Look-ups in named tables: a row name and a column name give one cell, copied from the table.

pobe =
,nalukip,bub,lunimip,bara,bodag,nir
lotomik,129,199,136,177,162,154
vodif,167,128,126,137,189,77
vek,179,138,227,231,154,171
pog,193,192,143,136,173,171
remik,204,139,143,189,166,226
gelagap,162,180,179,147,165,119
vaf,172,244,208,159,227,234
gel,136,164,202,173,189,199
gomanos,220,129,229,161,176,157
mus,186,158,221,197,140,187
bipe,171,86,219,172,147,137
fol,165,192,193,198,134,221
nufid,169,121,183,206,190,207
notona,194,62,205,225,173,245

What is the bub of remik in pobe? 139
What is the bara of notona in pobe? 225
What is the lunimip of fol in pobe? 193
What is the nalukip of lotomik in pobe? 129
What is the bodag of remik in pobe? 166
What is the bodag of nufid in pobe? 190
What is the nalukip of pog in pobe? 193
What is the nir of vodif in pobe? 77
What is the nalukip of vek in pobe? 179
What is the nalukip of bipe in pobe? 171
What is the bub of pog in pobe? 192
What is the nir of mus in pobe? 187
What is the nir of vaf in pobe? 234
What is the bara of bipe in pobe? 172
What is the bub of vaf in pobe? 244
What is the nir of bipe in pobe? 137
What is the bodag of gelagap in pobe? 165

Table rep
	zagupun	dad	soro	fozagim	gom	mub	koduku
suz	159	105	160	43	86	135	147
mesusus	122	97	179	40	104	145	108
mapu	73	114	190	118	132	149	77
dokubu	152	163	115	208	138	123	176
ner	83	108	185	53	135	153	72
nubagib	123	106	160	58	107	125	108
bolomat	106	114	177	34	133	165	98

bolomat, zagupun: 106
bolomat, soro: 177
suz, soro: 160
mapu, koduku: 77
dokubu, dad: 163
mesusus, zagupun: 122
mesusus, soro: 179
suz, fozagim: 43
bolomat, fozagim: 34
suz, zagupun: 159
mesusus, gom: 104
nubagib, mub: 125
mesusus, koduku: 108
nubagib, dad: 106
mesusus, dad: 97
dokubu, mub: 123
bolomat, dad: 114

posa.csv
,faz,lusa,nevor,sopozu,lalema,zifon,nak
zil,94182,-41464,-59533,-59900,-62712,-60422,24806
mefudim,-60459,-63139,96975,-62217,-60651,-63124,54416
vigivib,-64855,-47699,91421,-58504,-61806,-58227,-54207
fituva,-11152,-57429,95968,-55182,-54861,-59514,54300
geko,89390,73296,-66120,91661,91067,87770,-30352

What is the sopozu of fituva in posa? -55182
What is the lusa of mefudim in posa? -63139
What is the zifon of fituva in posa? -59514
What is the lalema of mefudim in posa? -60651
What is the zifon of zil in posa? -60422
What is the nak of geko in posa? -30352
What is the sopozu of geko in posa? 91661
What is the lalema of geko in posa? 91067
What is the faz of geko in posa? 89390
What is the zifon of geko in posa? 87770
What is the nevor of mefudim in posa? 96975
What is the nevor of zil in posa? -59533
What is the lusa of zil in posa? -41464
What is the zifon of mefudim in posa? -63124
What is the nak of zil in posa? 24806
What is the faz of fituva in posa? -11152
What is the lalema of fituva in posa? -54861
What is the nevor of geko in posa? -66120
What is the lalema of zil in posa? -62712
What is the faz of zil in posa? 94182

bonu:
|  | lavem | fel | kef | nadu | mafi | rurosos |
|---|---|---|---|---|---|---|
| kud | 40 | 39 | 113 | 148 | 143 | 201 |
| risuv | 91 | 24 | 129 | 149 | 182 | 217 |
| pok | 80 | 61 | 106 | 169 | 178 | 145 |
| nezitis | 80 | 41 | 105 | 148 | 196 | 177 |
| vom | 45 | 82 | 119 | 162 | 181 | 135 |
| vuk | 84 | 31 | 100 | 157 | 158 | 190 |
| pivet | 84 | 38 | 126 | 171 | 149 | 182 |

nadu of pivet: 171
kef of vom: 119
lavem of pok: 80
lavem of nezitis: 80
mafi of risuv: 182
kef of pivet: 126
kef of pok: 106
mafi of vom: 181

vukis =
|  | vapaz | dav | vabu | lizonuv |
|---|---|---|---|---|
| neb | -450 | 36391 | 32131 | 47370 |
| mit | -3021 | 9590 | 94315 | 65088 |
| zem | 67107 | 5824 | -21378 | -4918 |
| zinobu | 65490 | 13559 | 6874 | -4147 |
| kuv | 3538 | 50336 | -78789 | 30740 |
| timoko | 45064 | 39114 | -60485 | -1525 |
| fur | -2407 | 18015 | -45231 | 61253 |
| sebat | 14244 | 58792 | -12605 | 12431 |
| gat | -4228 | -3372 | 742 | 58643 |
| raf | -2682 | 31885 | -57833 | 50676 |
| sifute | 64507 | -334 | -82456 | -5313 |
| fida | -2770 | 5000 | 74810 | 65451 |
| lem | 308 | 37939 | -24230 | 46815 |
| fusir | -3602 | 5196 | -87523 | 64420 |

dav of timoko is 39114
lizonuv of raf is 50676
dav of sebat is 58792
vabu of raf is -57833
vapaz of fusir is -3602
vapaz of sifute is 64507
vabu of zem is -21378
lizonuv of gat is 58643
dav of fusir is 5196
lizonuv of zem is -4918
vabu of mit is 94315
vapaz of fur is -2407
dav of neb is 36391
vapaz of sebat is 14244

Table pemupub
fields: lis, zanod, gov
sino: [220, 184, 74]
revi: [48, 138, 175]
murovi: [57, 41, 179]
zulub: [84, 123, 155]
vom: [204, 150, 162]
riv: [132, 96, 218]
bunini: [224, 203, 116]
fugono: [77, 164, 147]
nifepit: [185, 203, 115]
zifebe: [207, 113, 196]
dab: [99, 184, 149]
zif: [112, 60, 187]
kimo: [227, 204, 91]

lis of sino: 220
gov of kimo: 91
gov of zifebe: 196
lis of zif: 112
lis of dab: 99
zanod of dab: 184
zanod of murovi: 41
gov of revi: 175
zanod of bunini: 203
lis of vom: 204
gov of zif: 187
zanod of sino: 184
lis of riv: 132

ded
columns: det, tiket, pudona, zelupaz, rozo, bododem, buvotu
vop: [2237, 3074, -636, 928, -898, -3293, -5175]
budivul: [-6600, -5716, 5343, 6130, 5852, 1250, 4176]
piv: [2696, 2851, -6974, -379, 3310, 8809, 1717]
malu: [9513, 9651, -4832, -1208, -3124, -3307, -9621]
favi: [6783, 7057, 2072, 1062, -3123, -7476, -8420]
fif: [-2819, -3463, 2340, 3880, 5760, 5695, 5595]
gazugur: [5588, 5994, 1304, 736, -2859, -6611, -7268]
dasu: [1924, 2269, -6086, -97, 3077, 7634, 1436]
zuf: [4109, 3263, -7075, -4395, -2181, 3209, -1571]

vop, rozo: -898
zuf, rozo: -2181
gazugur, det: 5588
favi, zelupaz: 1062
favi, tiket: 7057
budivul, zelupaz: 6130
Which row has the largest pudona? budivul

muk =
	kifin	kisuzon	gelebu	nini
tuz	8.267	1.095	6.445	4.662
non	8.551	4.230	7.614	3.131
mif	4.846	9.050	5.642	5.009
kaz	5.472	3.208	4.632	7.108
sonugob	6.417	3.033	5.305	6.023
fimose	7.691	4.347	6.763	3.273
fad	4.602	5.998	5.001	6.580
tob	8.904	3.563	7.121	3.578
dudek	7.447	8.772	8.219	1.700
seniso	5.341	7.223	6.008	4.843
bos	7.349	5.927	6.605	3.655
beb	4.071	6.151	4.444	7.488

What is the nini of bos in muk? 3.655
What is the nini of non in muk? 3.131
What is the kifin of seniso in muk? 5.341
What is the kifin of non in muk? 8.551
What is the gelebu of mif in muk? 5.642
What is the kifin of bos in muk? 7.349
What is the kifin of mif in muk? 4.846
What is the kifin of tob in muk? 8.904
What is the kifin of dudek in muk? 7.447
What is the kisuzon of seniso in muk? 7.223
What is the gelebu of tob in muk? 7.121
What is the nini of tob in muk? 3.578
What is the kifin of sonugob in muk? 6.417
What is the gelebu of sonugob in muk? 5.305
Row with the largest kisuzon: mif

Table bos
	ganuku	sopogu
sil	-39	-10
fenizen	-8	-46
bubig	-63	-25
vavokub	-6	23
dov	-59	-6
mab	98	49
rez	-29	-33
vekofe	28	50
benipon	28	75

dov, sopogu: -6
sil, sopogu: -10
mab, ganuku: 98
fenizen, ganuku: -8
benipon, sopogu: 75
vavokub, ganuku: -6
mab, sopogu: 49
vekofe, ganuku: 28
sil, ganuku: -39
vekofe, sopogu: 50
rez, sopogu: -33
benipon, ganuku: 28
dov, ganuku: -59
rez, ganuku: -29
bubig, sopogu: -25
bubig, ganuku: -63
vavokub, sopogu: 23

sumubug =
,tenimop,poril,zeret
gar,4.726,1.785,4.205
nesak,8.552,6.571,7.406
baf,4.975,2.011,3.365
libata,0.920,8.225,3.199
lepi,0.870,5.577,5.577

What is the tenimop of libata in sumubug? 0.920
What is the poril of gar in sumubug? 1.785
What is the poril of libata in sumubug? 8.225
What is the poril of nesak in sumubug? 6.571
What is the tenimop of baf in sumubug? 4.975
What is the zeret of lepi in sumubug? 5.577
What is the tenimop of gar in sumubug? 4.726
What is the zeret of gar in sumubug? 4.205
What is the poril of baf in sumubug? 2.011
What is the zeret of nesak in sumubug? 7.406

